Below are the code and all the weights of a small trained network. Each question names an input and a class and asks about switching units off, where a switched-off unit gives its printed mean instead of its output.

import numpy as np


def w(rows, s, z=0):
    codes = np.array(rows[::2]) - 128.0
    scale = np.full(codes.shape[1], s)
    scale[-1] = z or s
    return codes * scale


def norm(h):
    return h / np.sqrt((h * h).mean(-1, keepdims=True) + 1e-5)


def f(y):
    return y / 2 * (1 + np.tanh(0.7978845608 * (y + 0.044715 * y**3)))


def log_softmax(a):
    a = a - a.max(-1, keepdims=True)
    return a - np.log(np.exp(a).sum(-1, keepdims=True))


def net(x, mask):
    res = np.array(x, float).reshape(1, 2) / 4 @ E
    u = 0
    for l in range(3):
        y = f(norm(res) @ A[l][:, :-1].T + A[l][:, -1])
        res = res + np.where(mask[u : u + 10], y, B[l][:, -1]) @ B[l][:, :-1]
        u += 10
    return log_softmax(norm(res)[-1] @ U[:, :-1].T + U[:, -1])


A, B = {}, {}
E = w([
[111,126,48,15,255,201],'x0',
[92,19,67,187,102,181],'x1',
],0.0078)
A[0] = w([
[201,68,187,65,115,160,27],'L0N0',
[150,148,144,171,141,92,1],'L0N1',
[194,117,171,148,95,75,65],'L0N2',
[129,137,89,97,96,76,18],'L0N3',
[45,127,65,125,129,50,47],'L0N4',
[112,183,104,127,121,19,46],'L0N5',
[59,76,183,140,53,86,137],'L0N6',
[181,75,84,115,111,72,70],'L0N7',
[128,150,118,83,185,1,207],'L0N8',
[120,78,120,100,196,199,172],'L0N9',
],0.0082,0.0016)
B[0] = w([
[75,122,159,147,119,105,116],'L0N0',
[125,117,177,87,220,175,139],'L0N1',
[79,116,129,72,154,180,202],'L0N2',
[116,125,152,65,114,176,116],'L0N3',
[134,141,119,162,98,106,120],'L0N4',
[186,6,127,142,159,111,179],'L0N5',
[132,186,76,108,156,254,235],'L0N6',
[185,183,100,121,101,167,127],'L0N7',
[86,69,65,175,100,90,234],'L0N8',
[74,195,130,155,49,108,254],'L0N9',
],0.0065,0.0046)
A[1] = w([
[231,177,186,92,171,36,139],'L1N0',
[161,128,225,195,118,139,97],'L1N1',
[137,2,211,134,129,101,140],'L1N2',
[140,180,100,161,53,48,5],'L1N3',
[192,176,225,170,30,139,18],'L1N4',
[112,147,196,94,171,103,23],'L1N5',
[141,212,126,119,85,198,174],'L1N6',
[114,106,80,145,127,180,75],'L1N7',
[192,125,201,89,187,97,142],'L1N8',
[125,121,193,64,70,22,107],'L1N9',
],0.0095,0.0013)
B[1] = w([
[134,129,180,186,53,117,254],'L1N0',
[65,171,169,145,203,133,212],'L1N1',
[134,166,127,79,167,151,203],'L1N2',
[184,118,23,90,187,255,146],'L1N3',
[69,125,170,70,197,56,252],'L1N4',
[140,114,131,185,120,89,171],'L1N5',
[116,84,88,59,156,109,248],'L1N6',
[174,188,157,140,116,82,234],'L1N7',
[180,102,98,172,69,121,210],'L1N8',
[153,109,48,132,40,170,218],'L1N9',
],0.0098,0.0045)
A[2] = w([
[107,105,111,183,108,162,112],'L2N0',
[126,137,103,155,135,169,124],'L2N1',
[162,111,205,175,173,131,209],'L2N2',
[87,129,84,113,169,93,143],'L2N3',
[146,130,127,218,35,195,120],'L2N4',
[246,135,144,79,202,151,251],'L2N5',
[147,101,96,151,97,131,79],'L2N6',
[179,113,151,135,63,39,78],'L2N7',
[89,128,210,170,107,130,99],'L2N8',
[19,161,185,114,193,124,128],'L2N9',
],0.011,0.002)
B[2] = w([
[149,160,163,132,41,84,166],'L2N0',
[222,69,158,156,119,91,149],'L2N1',
[176,135,28,78,178,158,143],'L2N2',
[150,131,224,134,174,151,210],'L2N3',
[155,179,226,146,104,107,255],'L2N4',
[220,113,15,146,85,223,155],'L2N5',
[134,149,167,100,125,160,165],'L2N6',
[142,138,200,159,99,160,182],'L2N7',
[135,101,41,117,140,196,159],'L2N8',
[34,174,173,2,226,85,254],'L2N9',
],0.0089,0.0076)
U = w([
[41,154,167,72,235,126,196],'0',
[187,163,210,194,11,121,184],'1',
[212,101,9,113,107,225,150],'2',
[94,26,89,198,129,88,2],'3',
[74,55,66,224,130,82,2],'4',
],0.015,0.0052)

Each question gives the input, the list of numbers given to net, and the class t.
The units are the neurons (one row each of A and B). Each row of codes is followed by its name. A weight is (code - 128) times the scale printed after its matrix; where a second scale follows, it is the last column's (A, B and U).
mask holds one flag per neuron, layer by layer. A switched-off neuron (its flag False) gives its mean, the last column of its row in B, instead of its output. The means were averaged over made-up inputs and are rounded, as every weight is.
A unit's drop is (log p(t) with every unit on - log p(t) with that unit switched off) / (log p(t) with every unit on - log p(t) with every unit switched off).
unit that matters most: the unit with the biggest drop
top k neurons: the k neurons with the biggest drops, biggest first
k most important neurons of layer l: the k neurons of layer l with the biggest drops, biggest first
drop of u: that unit's drop, to one decimal
input [-1,-2], class 2: top neuron	L0N5
input [4,-5], class 1: 2 most important neurons of layer 0	L0N6; L0N2
input [0,-1], class 2: 2 most important neurons of layer 1	L1N2; L1N4
input [-7,7], class 0: top 2 neurons	L0N8; L1N4
input [-2,-3], class 2: top 2 neurons	L0N5; L1N2
input [5,6], class 1: top 3 neurons	L1N4; L1N1; L1N2
input [-2,2], class 2: top 2 neurons	L0N6; L1N6
input [-7,-7], class 0: top 3 neurons	L1N4; L1N1; L0N6
input [7,-8], class 1: 2 most important neurons of layer 1	L1N1; L1N4
input [-3,-3], class 2: top 3 neurons	L0N5; L0N9; L0N2
input [-4,4], class 0: top 3 neurons	L1N9; L0N8; L0N5
input [0,-4], class 1: top 2 neurons	L0N6; L0N9
input [3,-3], class 2: 2 most important neurons of layer 0	L0N2; L0N8
input [1,-2], class 2: unit that matters most	L0N8
input [2,2], class 2: top 2 neurons	L0N9; L1N3
input [4,-6], class 1: drop of L0N6	0.7
input [3,-2], class 2: drop of L1N3	1.3
input [3,6], class 1: drop of L1N4	0.3
input [-7,4], class 0: drop of L1N4	0.0
input [5,-7], class 1: unit that matters most	L0N6
